-0.313,-0.668,-0.855,-1.494,-0.921,-1.005,2.121
-0.181,-0.488,-1.069,-1.306,-1.138,-1.211,1.959
-> -0.313

0.185,-1.325,0.566,-0.299,-1.258
-0.737,-0.917,-2.088,-0.401,1.199
-> 0.185

-51.962,96.204,-52.167,135.597
-26.778,82.699,-129.794,-24.119
-> -51.962

0.072,-0.102,-0.003,-0.057
0.204,-0.099,0.143,-0.113
-> 0.072

-2.82,11.97,4.90,0.20,4.11,-10.19,-7.23
5.09,-1.34,14.51,2.77,-15.35,-13.26,6.19
-> -2.82

-57.012,10.736,142.717,-13.312,-159.479
149.809,163.791,26.574,116.005,165.415
-> -57.012
---
[[7, 4, 6, 7, 2, 5, 3], [6, 6, 4, 1, 5, 7, 6], [7, 2, 3, 6, 6, 6, 6]] Out: 7
[[2, 7, 6, 5], [8, 5, 6, 6], [8, 6, 7, 7]] Out: 6
[[-6, -13, -28, 1, -29, 21, -3], [-26, -25, 9, -13, 14, 26, -28], [3, -35, 38, 4, 24, 10, -39]] Out: 26
[[88, 15, 39, 21, 72, 90, 41], [42, 50, 38, 48, 39, 36, 67], [34, 85, 16, 88, 5, 38, 3]] Out: 36
[[7, 5, 4, 6, 3], [7, 1, 4, 3, 3], [7, 6, 4, 7, 3]] Out: 3
[[1349, 6453, 7229, 6592, 7625], [7775, 4006, 7620, 4153, 5093], [1890, 4130, 5716, 2921, 3557]] Out: 4153
[[-33, 332, 567, 8, 257, -207], [225, 210, 229, 320, -179, -286], [-16, -124, -577, -471, -349, -256]] Out: -179
[[736, 439, 548, 532, 460], [643, 922, 865, 894, 771], [162, 726, 77, 72, 295]] Out: 894
[[-445, -264, -444, 184, -594, -672], [903, 239, 28, -425, 438, 486], [-598, -332, -465, 297, -650, -743]] Out: 438
[[-88, -668, -198, -412, 198, -374, 90], [-423, 445, -25, -317, -20, -859, -405], [-322, 659, 251, -491, -430, -359, -353]] Out: -859
---
-6.9	-47.2	9.1	-51.7	17.7 -> -6.9
-12.5	49.7	-17.7	-18.8	-16.4 -> -16.4
61.8	39.9	38.1	53.1	39.1 -> 39.9
52.7	51.4	45.2	57.4	36.8 -> 51.4
-2.4	-33.6	20.7	-53.2	-6.1 -> -6.1
-15.6	50.7	-9.4	30.0	-24.4 -> -9.4
---
Input: [[-169.2, -100.2, 13.0, -120.9], [-112.0, 136.3, -57.2, 64.1]]
Output: 13.0
Input: [0.005, -0.160, -0.073, -0.066, 0.135, 0.095, -0.047]
Output: 0.005
Input: [-0.022, 0.122, -0.178, -0.079, -0.154, -0.064]
Output: -0.064
Input: [-1.84, 1.61, -1.22, -0.49, -1.58, 0.25]
Output: -0.49
Input: [0.002, 0.109, 0.085, -0.114, 0.160, 0.034]
Output: 0.085
Input: [0.40, 0.12, -0.51, -1.78, 1.57]
Output: 0.12
---
[[40.9, -39.4, 33.1, -36.2], [50.5, -47.6, 59.0, -51.6], [-62.3, 59.0, -65.7, 61.3]] gives -51.6
[[32.6, 47.5, -55.4, -38.9], [25.9, -12.4, 58.5, 13.8]] gives 13.8
[[-62.9, -42.1, -47.2, -8.2, -24.7], [-17.1, -45.5, -44.0, 59.9, 28.7], [35.1, 25.6, 4.3, -21.7, 66.2]] gives 28.7
[[-45.1, 12.8, 6.8, -60.3, -63.0], [-51.2, 11.3, -27.6, -40.1, 69.3]] gives 69.3
[[29.6, -8.8, 63.0, -2.2], [-17.7, 56.0, 30.8, -42.7]] gives -42.7
[[-10.6, -9.2, 64.9, 42.4], [30.5, 35.0, -27.6, -15.5], [-19.6, -21.1, -9.6, -12.1]] gives -15.5
[[-25.0, -2.4, 17.8, -5.7, 0.2, -15.3], [-2.2, -3.8, -1.2, -1.1, -1.3, -1.0], [53.7, 10.5, -2.4, 33.7, 24.6, 45.6]] gives -1.0
[[47.2, -62.4, 4.4, 63.5, 27.4], [48.3, 49.1, 43.5, 3.8, -52.5]] gives -52.5
[[4.1, -5.1, -12.3, 3.1, -5.9, 23.0], [56.5, 3.6, -28.9, -15.6, 6.6, 17.4], [16.9, 8.1, -11.2, -2.1, 3.0, 6.0]] gives 17.4
---
169	1	204	178	164
112	188	119	220	95
Out: 164, 112

3537	7947	2316	5856	8272	6992 Out: 6992, 3537

97	131	185	123	241	60 Out: 60, 97

8501	1608	4820	6416	9348 Out: 9348, 8501

6	1	7	6 Out: 6, 6

36	159	25	11	37	241	205 Out: 205, 36
---
[[-12.3, -51.0, -4.2, 14.2, 0.4], [-1.3, 18.2, -5.5, 22.1, -5.4]]
0.4, -1.3
[23.0, 21.8, 39.8, 21.0, 65.0]
65.0, 23.0
[-39.5, -40.7, 4.6, 57.5, 20.6]
20.6, -39.5
[[58.3, -27.0, 10.4, -28.6], [40.5, -27.0, 8.6, -40.3], [40.5, -43.9, -37.6, -28.6]]
-28.6, 40.5
[43.0, -19.2, -10.7, -41.2, 22.0, -50.6, 12.0]
12.0, 43.0
[-38.8, 14.3, -65.2, -40.2, -26.1, 28.1]
28.1, -38.8
---
Input:
134.5,-153.9,-25.3,-62.3,-173.9,1.1,-76.5
-87.4,-31.2,-199.1,-126.7,12.8,-158.8,-76.5
Output: -158.8

Input:
10.6,1.3,0.6,-0.4,8.0,-16.9
10.5,7.2,3.0,-12.3,5.2,-9.2
14.6,-2.9,-2.3,-4.6,-4.9,7.2
Output: -4.9

Input: 11.43,179.73,-125.67,110.62,116.63
Output: 110.62

Input:
0.190,-0.009,-0.197,-0.115,-0.115,-0.072
-0.206,-0.095,-0.158,-0.044,0.080,0.074
Output: 0.080

Input: -1.5,-1.4,-0.4,0.8,1.5,-0.6,-1.8
Output: -0.6

Input:
6.79,3.58,12.74,-12.18
3.02,-12.00,-1.30,-1.38
Output: -1.30

Input: -0.105,0.111,-0.100,0.101,0.114,0.105
Output: 0.114

Input: -160.3,124.1,-90.8,-55.4
Output: -90.8
---
 0.194   0.214  -0.062   0.091  -0.142  -0.017
 0.000  -0.019   0.009  -0.087   0.101   0.091
out -0.142

 0.31  -0.30  -1.14  -1.66  -0.82  -0.13  -0.09
 1.09  -0.49  -2.08  -1.19  -1.73  -0.39  -0.72
 0.32  -0.28   1.07  -1.23   1.65  -0.04   0.61
out -0.39

 10.3   13.9    0.3   -4.9    4.9    2.4
-12.2   -7.4   -3.3   -1.3   -1.2    3.5
out 4.9

-170.692   -40.356  -127.142  -206.087  -110.232
   3.409  -155.138    30.384   -58.714  -193.782
  62.843  -122.768   -90.100   131.466  -137.260
out -58.714

-0.63   0.43  -1.61  -1.05   1.32  -1.20  -0.21
-0.69   0.33  -0.09  -0.46   0.71  -0.84   0.85
-0.91   0.10  -0.90  -0.55   2.31  -0.39   0.07
out -0.84

-12.5    0.7    4.5    9.0   13.9   12.2    4.6
 -7.8    8.2    4.7    0.5   -3.9   12.9    3.3
out 12.2

   5.1  -193.8   -32.8   -39.4
 129.7  -109.9   -58.8  -100.4
out -32.8
---
2267  3541  5587  3069  1724
4437  4807  7911  4208  2388
yields 1724, 4437

 27   -6   38  -32  -27 yields -27, 27

-23  -49   41  -42    8 yields 8, -23

-603   144  -572  -676   989
-121   194   137   214   697
yields 989, -121

-510  -795   200  -391   287  -437
 146   -43  -684  -511  -887   164
 502   129   291   204    95  -781
yields -437, 502

34  11  64  55   1
81  36  54   8  54
yields 1, 81
---
array([[2193, 9150, 7253, 6534, 6777],
       [6842, 6591, 6588, 9276, 2406],
       [2333, 9126, 7614, 6679, 6432]]) Answer: 6777

array([[356, 841, 555, 399, 428, 369],
       [665, 237, 446, 803, 585, 779],
       [377, 313, 329, 596, 601, 280]]) Answer: 369

array([[-144, -165, -184, -154],
       [-170, -172, -226, -211],
       [ 893,  559, -788,  -51]]) Answer: -154

array([[51, 73, 25, 84, 49, 78, 55],
       [69, 69, 44, 22, 17, 22, 27],
       [52, 37, 56, 71, 51, 82, 83]]) Answer: 55

array([[64, 52, 45,  6],
       [34, 23, 35, 25],
       [57, 10, 76, 39]]) Answer: 6

array([[3135, 6424, 7945, 3727, 3192, 7119, 6755],
       [2753, 3358, 8174, 4584, 7970, 3052, 5091],
       [3710, 4132, 6050, 7593, 6960, 2825, 3732]]) Answer: 6755
---
(19.7, -55.5, 26.9, -30.8, -64.4, -3.8, -12.9) → -12.9
(-22.3, -47.6, 21.6, 53.8, 67.7) → 67.7
(61.4, -10.0, 55.2, -19.9, 49.7) → 49.7
(-24.1, 63.9, -66.9, -7.7, 53.8) → 53.8
(-52.2, -13.5, 60.2, -39.0, -7.8) → -7.8
(53.5, 43.7, 32.3, -44.0, 26.6, -47.7, 63.7) → 63.7
(11.5, 66.1, -27.8, -5.0, 8.3, 58.4, -9.6) → -9.6
---
Q:
-0.06,0.12,0.11,-0.13
-0.07,0.13,0.12,-0.14
0.03,-0.08,-0.07,0.06
A: 0.12

Q:
-0.93,1.38,-1.23,0.16,0.65,-1.15
0.76,-0.86,0.37,-1.61,1.70,-1.12
-1.78,-2.02,-1.40,1.09,-1.37,-0.96
A: 1.70

Q:
9.95,13.01,12.39,-13.48,14.28,12.98,12.36
4.54,15.08,16.04,9.06,11.46,6.53,7.80
6.23,7.19,5.06,5.72,3.96,13.53,5.45
A: 6.53

Q:
-0.875,-0.501,2.289,-0.231,1.015
-1.067,-0.254,2.222,0.002,0.937
-1.304,0.390,2.004,0.468,0.711
A: 0.002

Q:
0.330,0.703,0.505,-0.587,0.706,1.680
-1.859,-0.744,0.959,1.087,-0.554,0.289
-0.003,0.382,0.370,-0.547,1.060,2.181
A: -0.554

Q:
-0.186,0.096,-0.145,-0.026,0.071,0.246,0.138
-0.049,0.015,-0.010,-0.006,0.031,0.036,0.025
0.083,-0.043,0.054,0.002,-0.147,-0.117,-0.108
A: 0.036
